B, the same points and some others measured another way; then each row and its match in B
B:
1: [-347 -323   27 -131  217   72   78    6   90 -100   -8  -38  -28   26
  355    1 -306  130  348   57  278  -72 -139  283  109  105  -92  240
 -102  170]
2: [ 233  194   22 -107  105  111 -126  312 -177  121 -204  -80  210 -147
   68  228   96  223  173  114   -4  -24  -39 -244    1 -176   33 -103
 -124 -430]
3: [ -37   99   -6  -77  193 -235    1 -146 -264  148   27   81   52 -140
   19  146 -251  110 -158  120  437    7 -162  253  -33 -128 -127  176
 -195 -132]
4: [-109 -128   14  -24  -13  139  103  287   59 -122 -391   54  155  -15
   75 -155  -20  258  361  -60 -190 -270   97  -75   45  145   54   22
  -88  -22]
5: [  43  100   14   -5  131  -70  -77  -62    3  -10  113   41 -178  -41
   20   77   14  -67 -147   77   26  121  -74   40  -72   33   59   27
  121   29]
6: [-270 -392   -4 -119  212  209   69  184  111 -204 -147  -78   20  153
  401   -4 -215  192  420   88  120  -21  -43  130   85   70   -1  205
  -18  184]
7: [-296 -175   28  -33   68  -72  178  -63   61   -2 -190   81   31 -131
   70 -199 -294  173  252 -105   61 -298  -73  258  103  254  -78  207
 -269  117]
8: [-155 -243  -30  -40   35   25  229  117  120 -229 -272  130   45  121
  114 -184 -130  218  212  -42  -96 -184  103  134  -20  142   82  188
   -8  320]
9: [-161  -96   -7  157  165  175 -283  221 -198 -141 -250  -19 -118  135
   20   -7   12   -9  -83  210   48  188   18 -174  -42   54    9  -36
  213 -241]
10: [ 117  138    0  -24  136 -130  -35  -91  -38   65   72   43 -107 -105
  -24   83  -37   -1 -158   56   26   70  -89   51  -62   15   56   63
  -14   -2]
11: [  35  225  106 -119   54  -14 -152   20   78   10  301   35 -166 -132
  133  225  190 -126   23   68  116   65  -88   12  -59  -67   21 -121
  247  -77]
12: [-120  121   79  121  -12  217 -366  362 -159 -166 -172   65  -96   67
  -20   58  307  -82  -25  181    4  101  109 -293  -96  -25   15 -265
  436 -378]
13: [-271  -84  113 -206   64    7   81  -20  220  -53  208   41  -72 -120
  321   61  -84   22  377  -42  214 -182 -122  280   72   83  -74   82
   25  162]
14: [-140  142   73   78  -16   -6 -185   92  -92  -83  -29  149 -124  -30
  -69    0  141  -88 -107   77   85   -2   37  -39  -94   40  -21 -121
  270 -161]
15: [-255 -201   31 -109  179    9  126   -4   18   94 -181  -59  112 -186
  200  -69 -365  236  404  -52  144 -260 -181  213  188  185 -121  212
 -419  -43]
16: [ -52 -173  -33 -143  135   -6  190   89   26  -97 -162   48  122   52
  202    5 -192  258  210   36  100 -103   -3  168   -5  -22   28  219
 -130  188]
17: [  39  139  -41   66   99 -155  -69   60 -376   67 -292  129  125  -56
 -174   36 -107  166 -256  142  211   -7    3    5  -92 -112  -52   68
 -105 -283]
18: [-279 -104   95 -166   21   13  105   29  211 -126  126   96  -56  -50
  268   -2  -48   41  331  -44  161 -195  -44  255   31   89  -42   75
   95  207]
19: [ -42 -159  -58  -33   57  -49  217   60   48 -177 -238  144   41  112
   48 -129 -128  213   55   -2  -64 -111   91  130  -72   73   96  203
  -19  295]
20: [ -36  149   48   26   32  -81 -115  -25  -21  -66  102  134 -182  -32
  -42   45  113 -109 -181   69   64   61   -7   36 -115   21   34  -47
  254   -4]
21: [ -98  -93  -22  -53  -45  -72  277  147  -31  -77 -435  192  254  -37
  -28 -198 -154  355  221  -92  -41 -375  116  127   -7   80    7  159
 -228   92]
22: [ -56   65   21  -75  183 -140  -51 -135  -93   63  161   37 -102  -88
   96  146 -145  -13 -105  112  309   85 -155  208  -33  -51  -62  121
  -15  -14]
23: [  44   72  -12  -22  172 -172   -2 -193   -5   41  139   48 -184  -70
   -3   55 -111  -41 -204   52   75  103 -118  157  -54   58   44  135
   -6  116]
24: [ 324  293    4  -94   48 -208   99 -122   77  158   92   61  -42 -240
  -97   71   45   57 -106  -77 -197  -71  -74   13  -53   35  141   27
 -145   41]
25: [-249  -18   71  -27 -114    5   71  180   40 -201 -167  237   44   17
   36 -119   77   99  179  -34   65 -260  137   98  -69   67  -19  -26
  193   70]
26: [ -62  170   46  124  -23  -21 -186   76  -66 -110  -36  160 -190    0
 -137  -28  199 -126 -220   75  -47   56   72 -100 -130   74   50 -137
  341 -105]
27: [-194 -185   33  -61   96   51  147   42  148   25 -224  -34   53 -169
  131 -173 -241  208  413 -122 -128 -300  -93  110  163  296  -20  143
 -330   46]
28: [  35   50  -10    0  182  -73  -70  -81  -42    3   77   17 -159  -23
   33   81  -61  -31 -160   99   67  141  -98   67  -55   25   45   89
   52   37]
29: [-232 -169    4   -7   91  -13  117   46  -20  -17 -290   47   78  -79
   58 -165 -253  212  227  -43   34 -231  -42  141   85  196  -54  169
 -243   10]
30: [ 114  298   87  -98  -33  -87  -53   27   55   41  165  108  -65 -180
   -1  133  200  -43   -4   -7   -1  -65  -27   -7  -79  -40   46 -124
  143  -82]
31: [  91  251   97 -117   22   57 -170  155   37    7  174   15  -67 -129
  119  229  246  -56   92   80   50   30  -42  -99  -52 -106   35 -176
  219 -192]
32: [ -60  120   51  -14   31  -75  -73  -31   28  -76  134  133 -180  -32
   13   52   90  -95 -113   51   88   38  -10   80  -99   22   32  -21
  244   56]
33: [140  60 -14 -43 182 -22 -50  -7  -7  32  31 -42 -87 -56  63 112 -31  38
 -56  78 -37 116 -95 -21 -29   9  91  59 -24 -11]
34: [  -1   53   -6   54  143  -30 -122   22 -129  -13  -69   39 -102  -10
  -25   50  -28    3 -156  120   63  111  -43  -21  -62   15   27   31
   77 -103]
35: [-346 -261    9   44   96   72   72  128  -57  -77 -406   44   94  -24
   72 -220 -274  233  284  -18   49 -244  -10  100  108  229  -87  159
 -215  -44]
36: [  99   97   -2  -43  148  -96  -33  -82   -3   24  113   28 -139  -52
   32  100  -22  -17 -142   71   31  114  -84   61  -65    0   70   71
   48   56]
37: [ -75 -126   43 -126  103  158   62  189  156  -25 -138  -82   65  -93
  244   -7  -73  189  448  -36 -118 -170  -60  -14  117  133   41   51
 -159   -6]
38: [ -67  105   55   44   54   12 -183   38   15 -119  112   93 -239   24
   13   53  161 -157 -143   96   18  134    7  -33 -105   47   56  -86
  353   -7]
39: [  -4  136   41   26  -16  -35  -68   55   33 -112   25  145 -145   -6
  -46    4  162  -66 -109   35  -59    9   58  -24 -118   49   78  -71
  268   31]
40: [-176  -81   57 -106   -8   -7  137   33  215 -167   48  133  -80    4
  167  -62   -1   46  217  -55   -1 -165   30  181  -25  119   42   73
  136  282]
41: [119  34 -27 -18 180 -41 -12 -28   5  28 -14 -27 -89 -56  35  57 -67  55
 -53  58 -78  82 -84   1 -20  59  95  95 -61  33]
42: [ -33  254   47   75  -45  -92 -163  102 -211  -24  -99  202  -30  -73
 -172   36  159  -28 -219   91  125  -23   68  -56 -137  -59  -26 -132
  215 -254]
43: [ 212  177   -8  -53   83 -127   42  -51   30   55   29   54  -59 -124
  -46   61   27   46 -103   -6 -123    5  -43    3  -68   22  117   39
  -38   47]
44: [ 111  145  -22   85   49 -126  -10  -48  -34    0  -97  116 -124  -65
 -180  -74   32    4 -232    4 -180    9   20  -37  -94  120  119   24
   32   25]
45: [  30   10  -18  -26  234 -131  -29 -204   22   13  196    2 -241  -20
   71   88 -134  -74 -207   94   99  199 -150  162  -56   54   59  166
   35  167]
46: [ -59  134   36  152   13   61 -265  162 -116 -143  -89  121 -184   63
 -108    1  225 -123 -215  137  -38  129   89 -176 -137   34   59 -160
  394 -177]
47: [ 135   62   -8    3  161   47 -106   76  -19   -3  -39  -47  -96  -29
   37   87   36   20  -46   91 -114  130  -53 -122  -33   29  111   -2
   40  -79]
48: [-368 -138   80  -57  -12  -14  105    3  156 -146  -10  154  -73  -37
  145 -138  -90   35  246  -68  116 -235    1  257   23  194  -60   88
   81  202]
49: [  72  227   77  -40    1   48 -169  162   -4  -32   69   58  -74  -82
   32  146  245  -54    5   75  -14   30   14 -132  -86  -62   55 -169
  255 -182]
50: [  45  206   56   11    2   -8 -143   94  -11  -43   43   97 -122  -60
  -35   77  206  -74  -90   62  -33   39   23  -95 -100    1   61 -130
  249 -113]
51: [ -43  197   24  225  -91   10 -223  197 -190 -146 -267  215 -107   39
 -278 -109  258  -70 -290   84 -127   14  177 -225 -170   68   64 -194
  360 -235]
52: [-602 -142   94  -78   19  -64   15   96 -258  -45 -199  203  204  -84
  160  -31 -286  188  263   74  697 -329  -49  385   61  -44 -344  124
  -94 -211]
53: [ -81 -196   18 -147   99  149  157  187  195  -95 -173  -47   88  -22
  266  -44 -106  240  471  -51 -130 -197  -21   37   87  126   65  118
 -147  135]
54: [ 106  106  -55  217   13  -51  -73   86 -135  -85 -349  146  -97   34
 -304 -181   89   32 -307   37 -308   26  136 -195 -136  157  152  -27
  112  -65]
55: [ -58  220   76  -80   56 -175  -93  -95 -100   69  211  132  -82 -159
   22  170   12  -64 -125   78  329   -2 -108  178  -77  -96  -86  -11
  102 -109]
56: [  83 -147  -56 -149   61    7  300  155  113  -99 -283   57  194   27
  137  -69 -131  347  290  -58 -164 -218   66   75    1   27  127  196
 -211  243]
57: [-103  249   83  -32   19 -189 -118 -100 -123   31  206  185 -121 -134
  -40  126   56 -114 -200   85  341   -1  -69  175 -102  -74  -92  -42
  190 -111]
58: [-235 -234   29  -66  123  131   80  140   97  -73 -216  -44   52  -42
  217 -102 -189  189  407  -32  -24 -191  -53   79  119  193  -19  125
 -165   35]
59: [ -25   69  -28   22  174 -204  -32 -139 -213   69  -29   99  -52  -61
  -66   52 -190   45 -261  115  258   72 -102  172  -66  -33  -51  152
  -77  -50]
60: [ -71 -152    0 -113   69  -12  242   20  204  -74 -123   49   31  -42
  146 -121 -152  193  284 -100 -137 -217  -11  152   44  177   78  181
 -161  274]
61: [   7   13   -4   17  155  -32  -54  -29  -16   -6  -13    9 -129  -37
   18   20  -60    6  -81   66  -14   83  -71   21  -25   83   51   68
   16    5]
62: [ 169  116   28 -174  218  -84   -6 -157  146  110  337  -84 -177 -163
  196  223  -50  -47   26   38   40  121 -216  115   12   -5   76   88
  -50  104]
63: [ 163   79    0 -122  215  -21  -49    1   -8   70  119  -76  -55  -83
  160  210  -45   53   16  105   68  129 -148   10  -14  -72   62   72
  -50  -40]
64: [  49  177   25  139  -54   31 -150  184  -72 -115 -198  146  -97   12
 -185  -69  244  -34 -168   50 -211    8  137 -220 -138   74  117 -160
  284 -144]
65: [   0  -23    2  -30  237  -23  -91 -112   54  -28  195  -47 -250    8
  142  113  -76  -91 -105  112   68  219 -148   89  -33   58   65  105
  108  123]
66: [ 158  132  -29   95   57  -72  -41   18  -45  -28 -136   84 -115  -26
 -163  -52   74   11 -221   28 -227   51   42 -117 -105   96  146   -3
   75   -9]
67: [-398  -61  118  -43   -7  -11   15  -12  108  -33    8  108  -74 -167
  115 -115 -102    3  286  -81  153 -275  -76  217   90  226 -131   22
   -9   -2]
68: [-424 -208  108   20  -25  303  -97  364   94 -215 -294   26   17   19
  198 -149   49   89  497   -4  -36 -235   69  -78   95  216  -59  -97
  153 -141]
69: [ -41  145   45   -9   62 -167  -43 -154   23  -27  206  144 -221  -69
  -20   46   23 -122 -203   39  115   53  -55  161 -102   45   21   32
  193  112]
70: [  94  177  -18    0   93 -201   10  -66 -195  105  -97  113   35 -132
 -132   45  -98  104 -210   56  123  -25  -53   76  -74  -41   -3   84
 -128 -119]
71: [-285 -331  -16 -115  145   18  207   28  100 -183 -121   66   25  113
  278  -86 -277  198  280   23  176 -131  -20  297   35   89  -22  278
  -64  320]
72: [ 161  376   88  -47 -100 -107  -77   71    4   37   86  161  -45 -190
 -112   98  275  -40  -81  -17  -66  -96   39  -82 -117  -46   65 -189
  182 -152]

[-220  -57   -4   79  -70  -34   -1   32    5  -80   19  119  -89 -168
  103  100 -116   24   90 -127   63 -125  -78  -63   94   85   47  -92
  -93   92   26 -173   70] : 63
[ 162  291   95 -100   22   77   34  369 -318  170  -10   27  -58  327
  265  243 -251  -22   31  272  152  -71 -270 -196  -68  356  156   61
  180  -54 -171   -3  -84] : 12
[-427 -194 -290  199  -54 -115   20   47  215  -97   -6  119 -167 -279
 -184   85 -183   77  -67 -267 -106   58   29 -156  235 -210   23  241
 -169 -156  381 -191   79] : 24
[-154   32  118   83   -5   31   13 -120   99  -67  -72   25    0 -152
  -60 -125  178   47  148  -80   20  117  108  119 -103  -31   85  -17
 -352   96   26 -128   -1] : 58
[  61  -45   18  -34  -20   -8  -34 -194  192 -164  -13  -26   -2  -67
 -119 -149  196   21   21 -117 -129   83  112  178  -79 -150  -98  -33
 -156   37   64  115  -39] : 23
[-228   83  -97  208   73  325 -104 -161  -32  -46 -432   31  101 -228
  364 -281  406  206   -6   37 -182  223  347  216 -140  -48  120  244
 -107  -16   55 -122   62] : 17
[ 136   15  -19   50    7   27   18    8   69  -96   45  -71   56  -78
   73   23 -118    1   44  -99  -23   46  -67   14  -45  -25   10   18
 -109   41   25  156  -85] : 61
[ 228  -71  172  -59  -24  -44   29  -83  146  -77  232  -33   50   20
 -153  -24  -76  -24  143 -151   47  -56 -150   52  -68    9  -52 -163
 -187  168  -37  260 -104] : 65
[-603  -45 -168  354  -10  127   24  311 -210  140 -121  257  -95 -286
  400  238 -379  162   87  -81  157 -140 -141 -335  242  273  312  219
  -43    5  125 -428  167] : 2
[ 155  125 -109 -177    0   10  -26  210 -100   43  -36   28 -130  330
   37  138  -92    9 -159  182 -111  -18 -117 -102    9   66  -53  166
  313 -210   37  126  -59] : 25
[ -50  240  103 -214  -35   24  -65  -56  -74  -22 -253   69 -175  264
  -61 -116  446   14  -25  267  -93  111  184  184 -170   32  -24    1
   33 -112  -67 -179   18] : 14
[-285   75  -49  111  -25  -12  -17 -188  148 -207 -242   -3  -61 -283
  -20 -148  316   26   51  -96 -110  224  293  195  -77 -190   35   47
 -348  -21  117 -274   37] : 27
[ 338 -106 -237  201  112  215    3  160   40   11  134 -136  246 -106
  316   82 -487  102  -73 -178 -103   18 -222 -168   41  -10   55  302
  110  -15  129  535 -167] : 29
[-164 -102  204 -276 -118 -111  -67 -133   86   18   36  244 -267  296
 -395 -107  344   63   35   56  -50 -152   25  105   13   41 -141 -160
   33    6    9 -109  113] : 13
[-193 -186 -131  181  -10  -41   48   54  192  -15  125   58  -38 -183
 -175   54 -259   79   20 -251  -28   41  -93 -154  144 -110   58  200
 -214  -36  273   36   -8] : 43
[ 168 -159 -122  171   35   84   36  168   39    7  231  -33  140 -125
  203  165 -529   60   25 -227   23 -118 -299 -218  109   73   55  118
   34   72   92  354  -96] : 16
[-388   73   21   96  -68  -91   33   10    8  -97 -108  115 -162 -198
    0   71   40   -9  122  -66   83   27   57  -14   38   24  108  -62
 -278   35   49 -411   82] : 37
[ -40  -87   82 -231  -37   98 -131 -105   27  105  -94  208 -158  379
 -200 -201  397  171  -95  160 -190  -74   88  118  -31   38 -125   84
  236  -92   45   90   80] : 57
[   5   69   69 -258  -46   18 -103 -132   32  -34 -174  101 -171  304
 -168 -175  461   53  -85  187 -187   49  171  206 -107  -41 -133    6
  128 -112    8   -9   31] : 67
[ 238  105 -174   76   69   33   86  373  -65   87  138 -102   40  102
  113  278 -554  -14  -62    5   29   67 -308 -302   42   71  127  305
   74 -152  116  255 -179] : 64
[-257  184 -105  150    4   -8   38   98  -29  -84 -200   -4  -81 -195
  130   80  -17   -9   41   -2   15  184   93  -32  -17  -30  154  138
 -228  -85   86 -314   -4] : 4
[ -13  181  149 -150   -8  -13    1  -74   48   -2 -135   10 -117  208
 -240 -147  363   10   29  158  -63  196  145  161 -190  -47   12   54
 -178  -83   10  -94  -41] : 26
[ 254   14  105  -67   -7   39  -19 -128   95 -126   57  -74   69    9
   19  -89   73   -9   64  -68  -51   12  -20  143 -129  -24  -70 -111
  -92  111  -63  239  -94] : 71
[-251  -57   79  -24  -46  -34   36  189  -33  184  101  217 -191  187
 -220  107 -140   89   62   30   95 -106 -182 -205  107  166  105  100
  -40  -47  107 -141   57] : 49
[-166  -55  103   10  -42  -42    2 -171  181  -89  -15   67  -70  -89
 -227 -148  224   44  106 -113  -37   74  112  134  -47  -99   -7  -51
 -303   63   87  -90   24] : 36
[ 278  314 -151  -46   79   91   17  278 -165   13 -132 -148   17  198
  263  158 -183  -39 -127  206  -75  178  -89  -91 -113   56   75  273
  174 -213  -10  154 -169] : 51
[ 265  148   81  -71   40   61   59  329 -181  170  144   -1    7  295
  121  217 -357   -5   37  139  129  -70 -336 -223  -38  269  119   99
  127  -23  -87  210 -136] : 68
[-170   30    2   90  -43  -38   15  -40   68 -138  -51   27  -55 -204
   38   23    0   -5   93 -124   25   32   37   37    1  -25   46  -55
 -232   62   34 -161   17] : 33
[ 242 -103   18 -175  -10  -18  -31  -13  134    5  157   18  -47  254
 -233  -38  -15   40  -66  -28 -126  -43 -116    6   -5  -53 -140   56
  108  -54   80  347  -81] : 69
[ 380 -163 -154  114   96  270  -60   36   51   10  103  -87  247  -11
  300  -38 -271  153  -86 -142 -161  -43 -156  -53   -3   12  -27  226
  207   36   75  607 -126] : 59
